Below is a small trained network, with its code and all its weights. Each question gives an input and a class and asks what happens when units are switched off, that is, made to give their printed mean instead of their output.

import numpy as np


def w(rows, s, z=0):
    codes = np.array(rows[::2]) - 128.0
    scale = np.full(codes.shape[1], s)
    scale[-1] = z or s
    return codes * scale


def f(y):
    return np.maximum(y, 0)


def log_softmax(a):
    a = a - a.max(-1, keepdims=True)
    return a - np.log(np.exp(a).sum(-1, keepdims=True))


def net(x, mask):
    res = np.array(x, float).reshape(1, 4) / 4 @ E
    y = f(res @ A[0][:, :-1].T + A[0][:, -1])
    res = res + np.where(mask, y, B[0][:, -1]) @ B[0][:, :-1]
    return log_softmax(res[-1] @ U[:, :-1].T + U[:, -1])


A, B = {}, {}
E = w([
[168,104,147,85,133,97,122,105,142,38,210,165],'x0',
[86,28,130,246,111,102,103,81,103,107,135,123],'x1',
[186,112,148,105,155,172,69,74,151,110,92,101],'x2',
[131,175,198,146,74,74,94,75,150,134,128,62],'x3',
],0.011)
A[0] = w([
[104,73,180,174,114,92,84,110,169,86,197,139,209],'neuron 0',
[57,50,118,174,213,140,123,123,107,149,76,153,250],'neuron 1',
[160,43,126,134,176,49,153,78,150,33,230,164,213],'neuron 2',
[174,48,104,114,140,82,117,87,138,60,168,162,252],'neuron 3',
[189,157,139,21,86,11,101,154,255,81,108,188,95],'neuron 4',
[151,115,68,61,198,230,194,251,147,164,89,73,240],'neuron 5',
[219,176,158,84,144,163,90,101,187,173,98,134,195],'neuron 6',
[65,154,177,137,16,74,183,143,149,217,111,89,202],'neuron 7',
[154,91,110,64,166,167,190,230,115,106,109,141,213],'neuron 8',
[134,92,58,195,121,118,139,112,148,210,85,96,211],'neuron 9',
[169,155,149,49,140,139,124,75,141,76,77,96,40],'neuron 10',
],0.0069,0.0022)
B[0] = w([
[98,242,125,118,71,178,181,115,115,160,107,168,207],'neuron 0',
[166,50,189,85,55,187,112,123,111,153,147,148,206],'neuron 1',
[44,174,42,107,107,109,243,86,129,69,46,164,249],'neuron 2',
[57,164,76,82,28,106,216,110,147,108,70,216,218],'neuron 3',
[138,38,90,152,128,134,68,47,118,98,114,148,238],'neuron 4',
[102,142,200,59,62,222,157,226,198,189,168,14,254],'neuron 5',
[181,121,178,159,115,171,80,58,184,144,40,147,226],'neuron 6',
[168,172,125,137,131,123,120,192,118,105,160,2,219],'neuron 7',
[147,101,138,61,96,180,176,142,150,211,47,106,219],'neuron 8',
[123,64,149,68,56,179,88,128,151,174,111,54,192],'neuron 9',
[126,117,190,215,233,167,121,132,49,107,75,179,194],'neuron 10',
],0.0071,0.01)
U = w([
[117,116,101,155,217,120,142,130,105,150,163,160,4],'0',
[93,174,57,102,77,126,207,60,103,77,81,201,172],'1',
[206,126,101,161,205,62,134,126,111,46,121,99,50],'2',
[147,204,177,171,137,29,142,127,130,86,197,139,144],'3',
[188,167,129,181,249,174,99,101,102,152,63,146,26],'4',
[109,199,105,197,135,52,170,165,1,124,131,91,86],'5',
[180,11,116,133,129,177,113,91,85,133,104,101,222],'6',
[157,169,127,106,79,180,155,180,194,166,113,75,189],'7',
],0.008,0.0019)

Each question gives the input, the list of numbers given to net, and the class t.
The units are the neurons (one row each of A and B). Each row of codes is followed by its name. A weight is (code - 128) times the scale printed after its matrix; where a second scale follows, it is the last column's (A, B and U).
mask holds one flag per neuron, in row order. A switched-off neuron (its flag False) gives its mean, the last column of its row in B, instead of its output. The means were averaged over made-up inputs and are rounded, as every weight is.
A unit's drop is (log p(t) with every unit on - log p(t) with that unit switched off) / (log p(t) with every unit on - log p(t) with every unit switched off).
The circuit of an input: a set's keep is (log p(t) with only the set's units on - log p(t) with every unit switched off) / (log p(t) with every unit on - log p(t) with every unit switched off). Starting from all 11 units, units are removed one at a time, each time the one whose removal leaves the highest keep (on an exact tie, the one counted first), for as long as the keep stays at least 0.8.
units of the circuit, in order: the units of the circuit, biggest drop first
k most important neurons: the k neurons with the biggest drops, biggest first
drop of u: that unit's drop, to one decimal
input [4,-4,1,6], class 6: units of the circuit, in order	(neuron 4)
input [-1,7,5,3], class 1: units of the circuit, in order	(neuron 0; neuron 5)
input [6,-8,2,2], class 4: units of the circuit, in order	(neuron 10; neuron 6)
input [7,-4,7,-5], class 1: 2 most important neurons	(neuron 3; neuron 2)
input [-3,3,1,-8], class 7: 2 most important neurons	(neuron 5; neuron 4)
input [-1,5,-8,3], class 5: units of the circuit, in order	(neuron 5; neuron 7)
input [4,-7,7,-1], class 6: 2 most important neurons	(neuron 4; neuron 5)
input [1,3,-4,8], class 5: units of the circuit, in order	(neuron 5; neuron 7; neuron 6)
input [-2,-2,1,5], class 6: 2 most important neurons	(neuron 5; neuron 0)
input [7,-7,-7,-6], class 7: 2 most important neurons	(neuron 5; neuron 8)
input [-8,4,0,2], class 6: 3 most important neurons	(neuron 5; neuron 0; neuron 1)
input [-2,7,6,3], class 1: 2 most important neurons	(neuron 0; neuron 5)
input [7,-7,6,-5], class 6: 2 most important neurons	(neuron 4; neuron 10)
input [1,-8,3,6], class 4: most important neuron	(neuron 10)
input [-3,8,2,6], class 7: 2 most important neurons	(neuron 0; neuron 4)
input [3,-4,2,5], class 4: drop of neuron 10	0.1
input [-4,3,-1,-1], class 6: drop of neuron 3	0.2
input [-6,-4,8,6], class 4: drop of neuron 10	0.2
